In the rows, 128 means zero.
Each row of numbers stands for one node and depends on some of the facts below. Use the named rows to name the rest.

Some rows with their names:
K_660: [105 133 130 128 211 106 117 150 133 147 109  85 137 105 167 157 160 184
 168  86 146  79 126 153 117 106 150]
K_428: [120 119 126 125 182 113 125 133 123 138 106  65 156  91 143 154 135 166
 156  96 119  99 119 154 106 120 145]
K_99: [119 173 109 103 113  95  91 206  89 219  47 156 102 148 123 155 119 142
 145 134 127  93  84  80  93  77 119]
K_348: [115 137 108 123  93 108 111 176 170 103 103 128 101  94 113 138  90  93
  98 127 164 120 102 139 101  82 110]
K_297: [ 99 118 126 133  97 110 119 152 105 143 105 132 166 137  94 150 126 116
 107 106 130 119 115 159 130 123 156]
K_788: [122 139 103 131 137 116 121 162 130 141 111 182 106 127 116 153 141 166
 103 152 149 126 104 143 127 105 136]
K_898: [110 121 121 110  97 112 114 184 161 103 134 128 146 109 118 139 116  89
 117 129 155 128 103 154 118  77 127]
K_371: [102 156 139 149 192  84 146 138 131 133  84 106 124  90 152 157 180 173
 157 100 170  85 130 126 118  99 132]
K_652: [142 151 107 127 150 132 100 137 149 129  95  92 105  88 139 154  89 148
 123 138 123  84 120 133  85 128  99]
K_696: [146 168  99 131 138 133 111 138 170 132  99 117 102  91 128 150  87 144
 102 159 132  88 119 125  87 123  85]
K_434: [124 130 117 114  93 118 134 160 157 102 114 116 119  80 119 143  95  90
 116 134 152 145 105 147 103  93 118]
K_635: [ 92 120 126  88 132 104 111 156 143 120 147 164 163 105 141 117 137 112
 112 113 115 149 122 147 125 102 127]
K_462: [133 132  96 110 148 133 108 156 154 129 126 114 121  91 135 145  94 140
 111 140 129 112 108 140  98 110 105]
K_710: [112 143 142 149 143  92 176 119 146  96  98  65 153  60 121 137 153 120
 149 117 155 128 134 130 112  86 118]
K_384: [122 131 107 122 105 120 139 162 153 103 143 157 154 105  93 130 115 108
 102 147 141 152 100 161 120  88 130]
K_58: [100 143 131 136 151 104 130 147 135 135 103 135 137 111 135 160 157 153
 133 114 165  95 121 141 124 106 139]
K_347: [136 129  95 111 158 139 101 144 141 134 113  95 119  98 134 151  90 156
 125 122 107 104 108 155  96 136 131]
K_370: [126 152  98 145 128 131 128 138 136 140 108 156 150 120  94 153 125 142
  86 160 147 100 119 138 120 116 107]
K_465: [ 98 192 117 179 163 159 121 124 159  92 125 201 137 128 128 122 112 166
  64 174 170 149 133 158 170 129 127]
K_954: [108 142 104 128 113 136 130 130 127 133 130 154 182 125  76 142 131 131
  87 149 110 120 113 155 128 125 126]

Facts:
K_118 η:K_440
K_124 η:K_432
K_138 η:K_850
K_152 Σ:K_370 K_745 K_617 η:K_957
K_157 Σ:K_977
K_169 Σ:K_499 K_129 K_546 K_170 K_699 η:K_702
K_175 Σ:K_788 K_465 K_419 K_617
K_179 Σ:K_909 K_419
K_180 η:K_497
K_181 Σ:K_348 K_85
K_209 Σ:K_782
K_25 η:K_369
K_250 η:K_383
K_254 Σ:K_806 K_697 K_788 K_223 K_99 η:K_99
K_255 Σ:K_338 K_529 K_546 K_633 K_574 K_699 η:K_118
K_264 η:K_444
K_27 Σ:K_384 K_909 K_633 K_170
K_271 η:K_710
K_279 η:K_169
K_28 Σ:K_603 K_127 K_347
K_280 η:K_788
K_282 Σ:K_459 K_593 K_907
K_297 η:K_499
K_298 Σ:K_499 K_91 K_466
K_3 Σ:K_348 K_755 K_898 K_434 η:K_27
K_312 η:K_180
K_345 η:K_465
K_358 η:K_798
K_361 Σ:K_788 K_529 K_546
K_366 η:K_652
K_369 η:K_124
K_371 Σ:K_544 K_813 K_67 K_223 K_419
K_383 η:K_639
K_384 η:K_366
K_388 Σ:K_739 K_954 η:K_179
K_397 Σ:K_603 K_652 K_696 K_462 K_48
K_422 Σ:K_689 K_850 η:K_152
K_428 Σ:K_358 K_127 K_332 η:K_865
K_429 Σ:K_540 K_279 η:K_397
K_43 Σ:K_565 K_250 K_366
K_432 Σ:K_266 K_811 K_569
K_440 η:K_48
K_442 Σ:K_846 K_541 K_529 K_909 K_487 η:K_25
K_444 η:K_627
K_462 η:K_541
K_465 η:K_429
K_466 η:K_261
K_467 Σ:K_897 K_639 K_279 K_697 K_811 K_567 η:K_345
K_477 Σ:K_696 K_909 K_745 K_471 K_682
K_478 Σ:K_279 K_404 K_419
K_487 η:K_739
K_497 η:K_67
K_499 η:K_895
K_506 Σ:K_271 K_755 K_635 K_487 K_497
K_529 η:K_358
K_565 η:K_175
K_569 η:K_764
K_58 Σ:K_67
K_581 Σ:K_356 K_99 K_682
K_593 η:K_696
K_633 η:K_529
K_635 η:K_466
K_639 η:K_361
K_65 Σ:K_14 K_91
K_660 Σ:K_266 K_540 K_127 K_223 K_48
K_67 η:K_797
K_680 Σ:K_529 K_811
K_690 Σ:K_634 K_120 η:K_999
K_699 η:K_507
K_702 Σ:K_348 K_682 η:K_371
K_710 Σ:K_384 K_338 K_85
K_739 η:K_250
K_745 η:K_807
K_764 Σ:K_699 K_434 η:K_65
K_785 η:K_633
K_788 η:K_690
K_797 Σ:K_133 K_699 η:K_3
K_798 η:K_689
K_807 η:K_459
K_838 η:K_906
K_850 η:K_428
K_882 Σ:K_544 K_755 K_546 K_462
K_895 Σ:K_739 K_909
K_898 η:K_593
K_9 Σ:K_99 K_977 η:K_462
K_904 Σ:K_806 K_689 η:K_422
K_905 Σ:K_497 η:K_666
K_906 Σ:K_593 K_529 η:K_467
K_918 Σ:K_846 K_807 K_127 K_129
K_923 Σ:K_813 K_565 K_811 K_120 K_682
K_954 η:K_755
K_957 Σ:K_634 K_170 K_487 η:K_565
K_959 Σ:K_634 K_459 K_497 η:K_591
K_98 Σ:K_900 K_120 K_682 η:K_918
K_99 η:K_442

Which node is each row?
No name comes twice in this set of rows, the named rows included.
[111 163 121 153 167 116 169  95 133 124 105 113 174  82 115 140 159 145
 121 139 131 112 142 116 108 120  91] : K_895
[103 167 127 171 159 116 156 130 141 135 107 125 170 104 101 160 171 150
 120 132 151  87 133 145 120 103 108] : K_152
[110 124 137 134 175  99 177 138 130  97 134  65 171  71 130 137 167 134
 164 101 137 156 121 149 117  81 141] : K_169
[108 140 108 122 131 102  96 172 151 144 103 179  89 126 142 149 125 151
 105 123 168  93 106 131 120 100 123] : K_813
[111 182 140  95 195  85 157 151  87 194  90  89 192  89 149 134 181 156
 191 113  92 129 129  84  84  73 101] : K_442
[ 95 153 140 170 130 139  93 117 133  86 100 136 153 107 108 115  98 116
  85 138 153 148 127 143 158 142 141] : K_345
[114 157 175  99 153  55  94 192  85 250  48  62 125  67 146 204 190 168
 176 110 142  94 121  73  85  77 125] : K_432
[121 149 105 121  99 115  94 182 174 130  96 176  84 108 134 153 107 116
  85 138 166  83 115 129 109  90  97] : K_682
[111 129 105 135 147 117 119 154 122 153 102 179 123 132 119 157 147 180
 115 128 141 111 111 149 132 120 146] : K_404
[ 75 155 151 140 167  78 122 167 146 138  98 134 125 106 161 146 178 139
 153  80 196  76 137 135 122  72 135] : K_923
[ 68 105 143 171 138 100 123 181 108 142  96 162 152 141 115 171 184 154
 118  81 157 122  93 165 150  89 162] : K_904
[ 99 128 115 109 139 106  84 175 134 151 105 192  78 128 154 138 128 155
 109 121 154 114 107 136 126 111 139] : K_811
[117 120 127 157  90 110 120 142 110 146  59 141  95 116 114 164 135 154
 103 117 145 120 106 121 121 137 147] : K_689
[113 212 135 172 217 160 124 106 179  80 110  78 139  71 174 125 105 145
 118 136 152 116 166 144 149 130 102] : K_397

The same nodes again, as new rows of numbers:
Named rows:
K_959: [109 142 126 113 145 142 123 148 197 147 126 145  96 169 116 116 135 138
 143  67 155 188 104 115 111  75 122 120 155 118 119 130 125 100]
K_634: [150 130  99 122 170 142 142 134 154 109 120 133  81 127 125 132 120 127
 119 117 146 116 134 121 136 123 127 132 148 138 140 133 116  87]
K_67: [151 116 136 118 147 130 139 126 117 121 124 121 118 112 137 135 115 124
 126 140 125 112 137 142 150 130 136 127 129 131 132 144 132 148]
K_209: [142 137 143 147 116 115 113 128 134 133 132 136 123 135 121 128 137 125
 132 110 137 126 133 120 130 118 133 120 115 120 131 125 120 122]
K_118: [209 134 111 134 127 120 103 144 124 138 125 127 167 121 120 122 124 124
 135  87 119 157 130 118 129 120 111 117 122 126 135 145 120  84]
K_811: [128 114 133 122 160 142 137 133 125 121 127 128 114 119 146 132 116 122
 124 112 107 121 144 138 139 139 119 146 152 145 128 150 135 134]
K_442: [ 68 138 137 115 128 129 126 123 152 135 114 120 139 162 126 126 138 128
 131 109 134 161 105 124  77 117 132 124 118 115 129  86 135 111]
K_850: [166 127 122 150 137 140 111 145 133 141 137 141 130 112 119 130 115 135
 135 138 118 117 143 124 126 130 123 146 136 131 133 138  99 178]
K_356: [146 123 144 127 109 137 135 125 117 122 133 132 128 117 138 126 131 128
 122 130 136 119 143 131 139 116 123 133 129 131 139 163 123 147]
K_397: [ 84 137 162 114 109 108 132 110  96 118 132 130 150 158 116 119 134 147
 125 181 125 152 132 114 105 154 110 142 111 106 129 114 149 143]
K_466: [188 134  93 138  93 119 111 131 145 131 134 127 123 107 123 132 131 128
 126 169 124 104 137 125 144 123 124  99 142 135 128 134 170 104]
K_312: [136 128 133 135 131 120 125 138 129 130 128 133 126 112 138 126 129 125
 140 108 152 101 125 136 152 106 142 104 125 123 128 127 126  98]
K_971: [147 129 128 141 114 123 114 130 134 133 134 133 139 129 122 128 126 128
 131 131 130 121 139 125 137 119 128 123 126 125 129 127 125 124]
K_264: [184 128 118 132 131 124 132 143 123 153 131 136  95 133 134 125 130 143
 143 114 149  97 126 125 141 100 128 124 107 124 134 128 129 144]
K_65: [128 136 135 147 128 124  96 124 120 130 134 132 172 118 113 138 143 120
 126 139 126 150 124 105 123 135 150 114 109 114 104 114 126  84]
K_697: [169 110 147 132 145 139 123 135 120 130 129 127 142 112 148 134 120 123
 129 118  99 121 145 138 128 126 119 129 142 142 121 142 132 156]
K_383: [161 133 129 150 111 121 122 130 135 127 132 129 127 139 128 128 131 127
 123 114 127 134 125 120 133 131 129 117 133 131 129 131 121 135]
K_250: [138 125 126 136 117 131 134 127 127 121 132 139 106 141 134 120 130 130
 119 120 125 121 135 128 148 112 123 127 142 135 134 153 119 125]
K_882: [ 80 131 130 115 110 132 130 120 115 132 130 130 140 154 132 121 147 133
 129 132 143 146 110 123 102 127 129 129 119 115 121 107 137 102]
K_689: [172 121 151 154 114 125 114 119 141 121 133 127 134 111 118 140 126 122
 117 182 101 115 147 121 139 142 135 123 145 139 122 149 138 162]

Name these rows:
No name comes twice in this set of rows, the named rows included.
[ 97 136 141 138 140 116 131 143 117 135 143 133 122 161 111 119 121 147
 150 153 121 165 117 118 120 152 124 155 124 107 122  95 118 164] : K_428
[ 89 123 169 124 123 116 123 124  98 133 136 126 137 168 139 121 130 139
 137 136 102 161 114 130 107 144 122 136 120 111 115 105 144 118] : K_660
[171 127 137 109 139 114 152 108  89 108 117 115 115 112 124 130 119 133
 110 164 132  80 144 126 149 151 124 133 102 123 143 137 139 151] : K_696
[171 126 106 127 176 127 128 128 140 125 110 124  88 119 139 145 123 127
 116 120 136  86 137 121 133 114 131 123 121 139 137 112 142  83] : K_593
[205 127 106 134 193 129 142 119 149 124 116 132  68 116 125 134 120 125
 104 116 130 150 125  91 135 114 138 122 121 143 121 133 117  77] : K_459
[201 124 119 106 159 120 135 131  74 115 128 113 152 125 118 122 104 130
 127 136  92 160 139 115 147 178  88 142 137 124 127 145 143 131] : K_48
[135 137 103 130 133 123 140 129 142 136 120 133  81 170 136 110 132 133
 132  62 138 170 109 118 119 112 125 116 123 134 145 115 115  57] : K_905
[114 130 111 125 142 130 135 112 146 108 114 118 103 119 114 133 120 128
 112 178 115 111 132 119 108 150 132 150 126 140 133  99 129 137] : K_541
[117 138 133 139 150 133 114 132 157 134 118 141 107 166 126 127 137 130
 130  77 136 158 118 116 100  87 142 119 122 124 129 106 130  55] : K_282
[164 136 132 132 142 138 113 139 158 138 141 135 141 126  96 130 120 130
 130 160 120 157 135 103 140 113 119 120 138 119 116 161 131 151] : K_591
[140 134 131 141 143 132 112 136 130 129 136 139 140 134 102 129 119 134
 126 159 126 124 145 103 123 138 124 140 136 124 126 134 109 173] : K_865
[ 88 133 151 125 127 103 129 124  98 131 133 127 147 169 124 118 122 145
 139 150 117 170 120 128 133 147 123 128 124 108 123 101 140 117] : K_28
[ 87 122 137 117 127 140 122 127 124 133 126 131 136 159 137 128 143 127
 134 104 119 157 122 121  91 107 127 141 121 129 121 111 133 105] : K_680

The same nodes again, as new rows of numbers:
Named rows:
K_897: [129 193 165 139 124 148 152 129 183 120 168 105 118 104 140 137 125  84
 151 127 155 117 146 138 143 154]
K_397: [141 169 178 187 164  97 156 157 144 116 154 118 138 152 130 121 153  40
 168 151 197  98  96 110 113 136]
K_710: [ 99 166 177 161 146 110 151 171 132 117 156  99  87 154 134 147 135  43
 173 141 178 117 148 103 147 130]
K_366: [123 190 168 142 124 150 151 128 181 119 162 106 115 105 137 136 121  83
 150 123 156 115 147 137 143 154]
K_918: [117 181 159 144 143 111 139 170 135 110 175 102 106 150 133 148 130  33
 168 173 179  96 132 111 121 127]
K_280: [118 185 155 146 124 151 152 125 181 122 164 115 114 101 135 139 120  90
 144 123 153 113 143 142 152 140]
K_9: [ 94 183 135 145 147 100 153 138 130 116 163 117 128 132 133 162 133  75
 186 172 184  90 129  95 131 122]
K_157: [101 183 151 147 144 103 151 153 133 114 169 112 119 139 134 156 133  60
 180 169 185  94 134 101 126 124]
K_332: [128 192 165 137 124 151 144 129 185 119 166 109 116 110 139 138 122  80
 145 127 158 107 141 137 142 150]
K_497: [111 144 166 130 120 176 149 154 184 127 157 102  85  83  86 114  81  81
 108 177 191 102 157 157 124 183]
K_27: [129 134 164 174 127 109 153 192 140  91 170  65  81 151 103 148  78  18
 183 138 184 142 160 105 212 135]
K_689: [133 203 178 128 125 146 139 138 180 117 165 103 117 121 138 134 125  69
 148 132 160 114 148 131 128 156]
K_977: [121 205 165 131 125 147 145 121 178 118 159 111 127 116 143 138 123  86
 156 133 162 104 140 119 138 147]
K_617: [135 189 161 135 120 143 147 131 182 118 169 109 120 110 138 142 118  80
 149 119 156 117 145 137 147 148]
K_971: [127 187 169 141 126 151 148 131 183 118 165 105 112 110 139 136 125  83
 147 122 152 116 146 137 148 150]
K_170: [118 173 174 154 125 158 149 149 177 117 157 106  90 113 129 135 120  68
 136 110 157 118 148 147 154 147]
K_699: [ 76 192 181 160 120 163 132 141 177 137 157 107  77 140 161 119 141  81
 137 116 147 107 132 133 175 112]
K_702: [ 63 170 182 162 166  96 175 140 119 110 118 116 111 132 119 175 138  95
 210 129 190 121 161  60 145 151]
K_67: [128 178 159 114 105 149 138 124 185 127 176  93 122 119 120 125  87  87
 150 153 176 117 144 119 167 152]
K_440: [124 190 172 141 123 150 150 132 181 119 165 107 114 110 137 136 124  83
 144 121 156 116 146 135 143 153]

Name these rows:
No name comes twice in this set of rows, the named rows included.
[177 174 143 126 112 124 141 135 179 113 177 113 132 121 131 154 108  62
 151 107 158 124 142 138 154 136] : K_419
[130 191 165 138 125 144 157 124 181 122 165 109 122 101 136 143 121  87
 157 125 157 124 145 132 142 159] : K_813
[ 98 196 184 147 123 159 138 134 177 121 148 108  97 128 145 130 129  79
 145 115 156 107 142 128 154 137] : K_434
[ 63 172 176 163 127 129 136 171 140 121 171  74  77 167 137 118 109  49
 174 180 184 104 137  91 192 113] : K_797
[ 91 137 140 186 167 140 177 192 135  96 152 113  81  76  81 145 110  44
 136 195 198  84 149 156  96 152] : K_959
[114 194 190 143 129 159 141 144 177 114 152 102 102 120 134 128 124  67
 140 124 162 107 150 133 138 156] : K_755
[131 186 166 143 123 150 149 136 182 121 170 106 110 108 139 135 123  74
 146 121 154 121 147 143 149 149] : K_846
[124 136 156 162 153  80 172 160 125 109 143 116 104 131 108 183 120  60
 193 108 181 142 163  90 161 143] : K_477
[ 97 186 137 126 159  88 135 116 122 100 179 105 131 118 133 187 148  54
 178 181 142 114 145 127 110  78] : K_254
[129 184 167 146 127 146 152 129 181 118 160 109 113 107 134 142 119  83
 151 113 156 123 152 133 148 153] : K_471
[119 191 153 146 125 147 157 122 182 124 172 110 118  97 139 138 126  94
 150 129 153 117 141 144 148 146] : K_569
[125 178 155 147 123 143 154 126 179 119 158 117 115 103 133 145 118  89
 151 111 157 119 144 135 158 143] : K_745
[130 206 124 157 148  72 171 190 142 120 185 111 133 107 156 143 158  77
 188 159 200 122 124 125 111 144] : K_467
[112 175 163 150 147 109 151 167 135 110 166 101 104 142 127 147 134  42
 171 163 182 104 141 106 127 136] : K_65

